Each row has a class, written after it.
[  8   1  41  19  20  30 -26   4  10  19   9   9  10 -64  20  -3 -23 -15
 -20   9  16   7 -76 -11   3  21  -2  30  28 -16  16  -4 -22  33   7  -3
   1]
<120>
[-40  38 -11   3 -68 -66 -16 -12 -13  46  52 -47   6 -43 -17  30  29 -12
  39   3  11  62  52  25  11 -26  -7  -2   0  40  11  44  -4   6 -24  11
  48]
<107>
[-32  33   1  -2 -68 -62  -6 -21 -19  48  56 -43  -7 -47 -21  28  28   3
  40   4  13  51  50  30  14 -19   5 -14   4  39  20  43  -7  10 -31  17
  44]
<60>
[-63  -3 -65   1 -42  -5 -37   2 -12 -25 -14   9  21 -97  -4  11  31 -45
  40  -5  -4 -14 -15  19 -13  21   8 -28  36  12  39 -36 -35 -23  14   7
  12]
<25>
[ -9 -17   1  16  16  53 -27  10 -15  15   0  -1  22 -68  18   6 -25  27
 -16  23  20  12 -58 -23   3   7 -27  33  23 -10  13  -4 -22  56 -18   1
  18]
<60>
[  4 -17 -35 -26 -37   6  15 -20  -7  17  11  -3  80  16   4  15  -9  -5
   4 -10  -9 -11   3 -15 -26 -11 -44  -6  -2 -12  -3  26  17  16 -13   8
  -1]
<25>
[ 17  -1 -15 -31 -46  -4  42 -35  -1  26  20  11  46   9 -41  41 -25 -34
  20 -40 -18   0  43 -47   2 -17 -31 -35  -9  -1 -23  33  28 -12 -47  44
  30]
<120>
[-33  42 -12  -1 -68 -63  -8  -5 -15  52  53 -48  -3 -47 -19  31  33  -6
  36  -2  13  62  59  21  13 -24  -2  -4 -11  43  10  39  -6   8 -29  12
  47]
<107>
[ 31  12  -3  11 -17  -3 -22 -28  26  15 -14   4  49  43 -15  11 -19 -13
   1   1   8 -30  11 -18 -24   6 -56  10 -24   4 -24  59  21   3  -8  12
  -9]
<51>
[ 33  17  -3  12 -24  -7  -4 -28  22  15 -19   1  40  48 -15  16 -19 -18
   3 -19  14 -35  28 -18 -19   2 -61   6 -29   5 -13  49  19   8 -24  -6
 -10]
<25>
[-13 -29  67  -7  52  15 -34 -56   0  10 -19  -5 -21  41  -3  -9  -9   5
 -19  52   4 -14  -8  10  42  -4 -23  31  13  22   3  24  -4  28  22  38
 -35]
<60>
[-65 -28 -39  -4 -14   2 -30 -18 -16 -29  44  26 -30 -77  -4  25  44 -49
  34  16  -2  -4  22  25 -17  14  10 -44  36 -17  13 -48 -29 -37  -7  28
  39]
<107>
[  6  -9 -36 -27 -40  11   7 -13  -3  14  10  11  79   4  -3  14 -21  -1
   0  -9 -12  -1 -13 -30 -30  -1 -41  11   0  -8 -16  20  25  16 -12  18
   5]
<120>
[ -6  31  37 -16 -31 -49 -56   1 -26  45  10 -46 -10 -16 -23  -3  30  29
  14  39  50  80 -22  72  21  -9 -20  40 -21  50  31  30   8  46 -30 -42
  -4]
<107>
[  1 -30  17  -8   8  18 -15  12 -14  30   5 -19  66 -67   4   2 -14 -18
  -8   6  17  49 -81  -3  18  18   2  51  27 -18   8 -10  -7  17 -18   8
  18]
<25>
[ -1 -30  -5  -9   6  25 -20  24 -16  29  16 -21  61 -90  17   6 -15  -8
  -7  20  15  56 -82 -21   4  14 -13  62  28 -14  -1 -20   0  29 -14  15
  24]
<107>
[ 34  15   1  14 -15  -1 -28 -30  26  14 -17   8  46  42  -5  10 -20 -16
   1   4   8 -27  14 -16 -22   8 -58  19 -24   1 -22  61  24  -2  -8   9
  -7]
<51>
[  3 -30  -1   0   1  27 -21  11 -12  41  15 -10  73 -60   7   7 -17 -13
  -6  11  22  44 -80  -4  14  18  -7  55  18 -16  -1  -9  -3  16 -14  19
  28]
<65>
[ 22  -2 -16 -15 -42 -13  30 -24  -2  21  22   5  47  16 -51  34 -25 -22
  14 -30 -24 -15  46 -43  -6 -17 -39 -40  -9  -1 -16  50  34 -10 -44  41
  30]
<51>
[-17 -16  62  -9  43  16 -37 -55  -1  12 -24  -1 -15  54   0  -6  -8  -4
 -15  58  -9 -24  -2   8  41  -4 -25  27  11  19   1  35   0  25  28  35
 -41]
<130>
[ 33  19   9  13 -23  -4 -17 -32  26  23   0  -2  43  38 -15  15 -27 -17
   4  -7   7 -34  11 -20 -17   5 -54   0 -28   3 -18  48  16   6 -18  -2
  -4]
<130>
[-57 -25 -39 -15 -16   0 -20 -23 -20 -16  12  33 -27 -74   7  23  22 -27
  32  45   9  -2   6  26  -5   9   9 -30   7  -1  18 -17 -36 -14  -7  39
  19]
<65>
[-38  45  -7   6 -63 -58 -20 -22 -12  52  50 -26  -7 -19 -29  30  23 -19
  31   5   8  39  57  31  21 -18   0  -8  -8  35  15  50 -16  -2 -30  11
  47]
<65>
[ -1 -39  32 -36  53  -1 -25 -16   3  13 -21 -25  21  46  -8  -7  10 -12
  -2  55  -3  21 -54  29  25   8 -16  51  51  16 -10  -5  27  14  22  35
 -22]
<107>
[ 12  34 -16 -28  -9  17  12  -4   9  21   2  -5  30  35   6  23 -15  15
  10  22   6   5  14 -16 -34 -16 -48 -13   6   8 -19  47  21   0  -6   5
  -6]
<25>
[  9   7  39  11  18  29 -39  -1   9  16   8   6   8 -49  25 -14 -16 -17
 -13  25  14   7 -73   5   4  12  -2  34  25 -14  14  14 -22  33  23 -12
  -3]
<130>
[-19  33 -11  -2 -68 -51 -71   6 -41  47  16 -57  54  -8 -27   2  21  -1
  41   1   3  18   6  47  -2  -1 -32  26  -5  43  20  41  37  31 -18 -34
   6]
<130>
[-26 -14 -37 -12 -24 -24 -21 -14  -6 -23 -12  39 -26 -97 -31  24  29 -42
  47  16   3   8   5  46  -3  28   5 -34  22  -7  25 -10  -2 -41 -27  53
  38]
<51>
[  1 -40  41 -22  62  18 -11 -46  -4   1 -23   8   7  70   9 -20   0 -10
 -29  63  -9 -31 -24  34  38   5 -33  58  23  14 -11   8  12  14  21  34
 -54]
<51>
[-56 -19 -44  -4 -13  -1 -33 -10 -27 -37  19  36 -42 -59  -6  23  43 -45
  44  27 -16 -16   4  27 -16  34  16 -23  47 -18   9 -24 -15 -29  -9  31
  35]
<129>
[-56 -29 -25   9 -19   5 -38 -30 -14 -30  19  24 -21 -48 -13  24  44 -49
  40   9  -2 -28  13  24 -14  30   6 -38  46 -19  13 -29 -13 -36  -8  33
  39]
<60>
[ 11  22 -29 -31  -9  21  10   9  10  21  13 -11  31  19   4  26 -20  17
  13  22   2  18  -2 -29 -41 -25 -51 -16   3   6 -30  38  23  14 -14   8
   6]
<107>
[-61 -11 -62  17 -38   2 -59   5 -24 -40 -29   4  12 -94   7   2  21 -21
  37  13   1 -20 -35   5 -20  24  -3  -5  31  14  28 -30 -28   7  17   7
   9]
<60>
[  4 -35  36 -23  77  38   3 -36  13   5 -27  19 -16  75 -17  -2 -24  -8
 -21  52 -27 -43 -43  -2  34   4 -19  14  47   9 -26  33   4  29  16  56
 -26]
<129>
[ -9 -28  34 -27  74  39  -6 -28  12   5 -30   7  -7  78 -26   0 -23 -13
 -23  42 -24 -50 -30  -7  29  -4 -30   9  51  12 -16  23   6  20  19  48
 -34]
<25>
[-29  43  12  10 -29 -52 -35  20  -1  31 -23 -50  -1  46 -14  -9  13  40
  16   0  22  62  -1  41  22 -21  -9  72  -6  61  12  60  17  50   1 -40
 -17]
<120>
[-16  36 -11  -7 -69 -53 -69  11 -48  47  10 -60  54  -1 -32   4  28  -8
  45   2   0  21   8  50   1   5 -35  35   2  43  18  38  49  28 -24 -32
  15]
<130>
[  9  -9 -41 -18 -33   8  10 -11 -12  12  17   9  68   6   4  12 -18   6
   2   6 -18  -7 -14 -16 -30  -2 -42   5   5 -11 -12  35  20  29 -13  10
  13]
<129>
[ 35  13   6  15 -25 -17   0 -39  33  17 -15   1  47  45 -15  17 -22 -25
   3 -17  17 -29  26 -15 -17   5 -57   7 -28   3 -14  51  20  -6 -18   5
  -8]
<25>
[ -1 -27  41 -28  74  40 -13 -38  14  13 -17  10  -9  69 -28  -3 -26 -18
 -20  47 -28 -46 -34   0  37  -6 -19   1  47   7 -21  24  -1  23  19  49
 -26]
<130>
[ -27  -26  -12  -18   17   14   11   10  -32    3   63   11   13 -111
   12   10  -19  -11  -12   44   -7   48  -54   15   17  -10   15    6
   27  -31    1  -34  -45    4  -20   44   51]
<51>
[-51 -29 -25 -17 -19 -17   6 -27 -13 -21  16  22 -29 -79   0  25  27 -25
  33  26   6  -1  24  20  -5   7  18 -47  12  -2  26 -20 -35 -23 -11  42
  13]
<25>
[ 16  33 -13 -35 -14  25   4  -7   8  28  12  -2  28  32   8  22 -18  11
  17  28  -5  -1   5 -15 -29 -17 -42 -21   0   6 -25  48  19   6  -8   5
   1]
<130>
[ 23  32 -15 -30  -5  21  13  -4  12  21   2  -4  24  34   4  23 -20  17
   8  17   6  -2  12 -24 -33 -17 -46 -20   3   5 -17  41  13   5  -9  -1
 -10]
<25>
[ -65    3  -72   25  -38    1  -51    8  -17  -38  -21   16   14 -101
   14    4   25  -35   40   13   -4  -20  -44   15  -23   36    5   -7
   38   12   24  -24  -35   -5   20    3    9]
<129>
[ -5 -40  30 -38  44  -6 -14 -17  -4   7 -13 -23  18  49 -15  -7  13 -18
  -3  49 -12  12 -45  25  24   6 -12  39  50  15 -13 -11  27  12  20  41
 -18]
<107>
[ -9 -23  56  -7  52  19 -23 -44   0  17 -20 -11 -17  38  -1  -3  -9  -4
 -17  45   9  -4  -3  11  42 -22 -38  25   1  22   2  22  -1  38  22  32
 -35]
<107>
[  8  -3  30  18  24  27 -23   1   8  17   0   2  12 -57  12  -3 -13 -23
 -16  10  21   3 -71  -4   4  17  -3  23  31 -19  19   3 -27  22   9  -4
  -5]
<25>
[-11 -18   0  12  19  48 -37  17 -16  16   5  -2  47 -57  20  -4 -18  29
 -17  31  23  29 -73  -2  -1   8 -24  44  19 -11   8  -1 -17  43 -10  -7
   1]
<51>
[ 15  36 -27 -22 -10  31  -1  -4  16  29 -10   8  28  36   8  26 -26  12
  11  27   4  -7   2 -27 -33 -16 -47 -24  -4   8 -21  54  15   3  -4   9
   0]
<65>
[-30  49  -1   4 -65 -71  -3 -13 -19  46  54 -33  -9 -40 -18  23  22 -10
  35   9   0  43  46  38  20 -10   3   4  -6  45  13  56  -8  13 -29  13
  46]
<129>
[ -2 -41  -4  -6   2  27 -13  21 -11  33  19 -21  67 -89  11  10 -15 -10
  -4   4  16  58 -75 -28   7  12  -3  48  22 -18  -4 -14  -1  23 -19  21
  31]
<107>
[-57 -33 -26 -20 -14  -7  -3 -28 -17 -20  12  24 -22 -77   8  23  25 -31
  32  29   2   0  25  23   0   6  15 -40  14  -4  21 -16 -35 -21 -12  40
  21]
<25>
[  6 -33  43 -19  53  16   7 -46  -7   5 -16   6   9  69   6 -19 -10 -16
 -29  41 -14 -34 -12  28  43  -5 -28  41  19   8 -13   0   9  24  15  22
 -40]
<130>
[-63   1 -59   7 -44 -11 -36   3  -8 -34 -22   4  21 -90   6  10  26 -45
  41   0  -9 -19 -22   9 -15  22   4 -19  38  14  40 -30 -30 -22  24  10
   8]
<25>
[ 20  30  -6 -25  -8  31  10  -4  13  31  11  -4  31  44   6  29 -20  25
  12  15   9   9  -5 -24 -36 -14 -45 -17   4   3 -27  42  22  15 -12   3
  -5]
<120>
[ 18  32 -20 -33 -11  17  23   1  12  24   6  -3  27  31   0  26 -21  15
  13  11   1   4  20 -25 -36 -20 -45 -21  11   7 -17  50  24   4 -16   1
  -2]
<25>
[ 10  -6  26  19  26  25 -19  12  11  16  22  -1   3 -66  27  -4 -16 -14
 -18  13  16  19 -63  -8   0   5  -9  32  33 -19  14  -8 -17  30   7 -11
  10]
<107>
[-10  -3   1  12  11  51 -26  18 -13  22   1  -1  32 -68  21  11 -29  25
 -17  19  27  26 -60 -21   2  11 -29  44   9  -6  10 -13 -26  60 -24 -11
   9]
<120>
[ -8  36  33  -4 -36 -48 -53   1 -41  38  16 -37  -8 -12 -21  -2  23  36
  14  44  32  59 -27  69  23   5 -16  45 -15  46  32  37   5  53 -29 -34
   3]
<129>
[ -25  -20   -6   -8    7    4    1   11  -32    2   56    3   12 -108
    7    6  -28  -11  -10   26  -13   40  -54    4   19   -2   11   21
   30  -30    6  -38  -38   22  -32   19   47]
<130>
[ -20  -27  -11  -11   13   11    6   12  -35   -2   59    1    0 -114
   10    9  -23    2  -10   33   -4   34  -47    3    7   -5    6   11
   26  -28    5  -46  -38   24  -21   40   51]
<60>
[ 16  28 -28 -27  -8  21   5   3  14  22   5  -6  28  17  11  22 -19  11
  14  24   8  12   9 -25 -41 -25 -55 -13  -4  11 -30  45  25  11  -1  10
   1]
<107>
[-62 -22 -46  -4 -14   3 -34 -16 -28 -35  27  40 -29 -66  -7  18  45 -53
  38  25 -13 -19   0  39 -14  36  18 -28  46 -17   7 -33 -25 -32 -10  29
  39]
<129>
[-14  35  28 -13 -35 -37 -64   1 -38  50  11 -34  -1 -12 -22  -1  28  27
  11  41  40  61 -19  69  20   2 -15  40 -19  41  38  27   4  40 -30 -39
  -2]
<65>
[ -69    2  -71   18  -40    1  -68   12  -19  -40  -35   12   25 -105
    5    4   25  -30   39   23   -4  -16  -44   10  -22   32   -3   -9
   32   15   28  -25  -31  -16   18   11    3]
<51>
[-73  -1 -69   8 -46 -11 -47   2  -7 -33 -24   8  15 -97   4  11  31 -42
  46   4  -2 -17 -17  18 -18  22   5 -22  34  16  38 -23 -37 -18  22  10
  10]
<25>
[-30  41  -8   1 -70 -69  -1  -9 -11  55  64 -48  -3 -55 -22  32  25  -7
  37  -7  13  67  62  22  14 -31   0 -15 -11  42  15  40  -8   5 -35   9
  51]
<107>
[ 33  13   8   6 -15  -3  -9 -34  29  21 -26   0  50  43 -15  16 -23 -27
   4 -11  16 -26  10 -13 -13   5 -59   8 -22   4 -14  54  21  -1 -15   4
  -9]
<25>
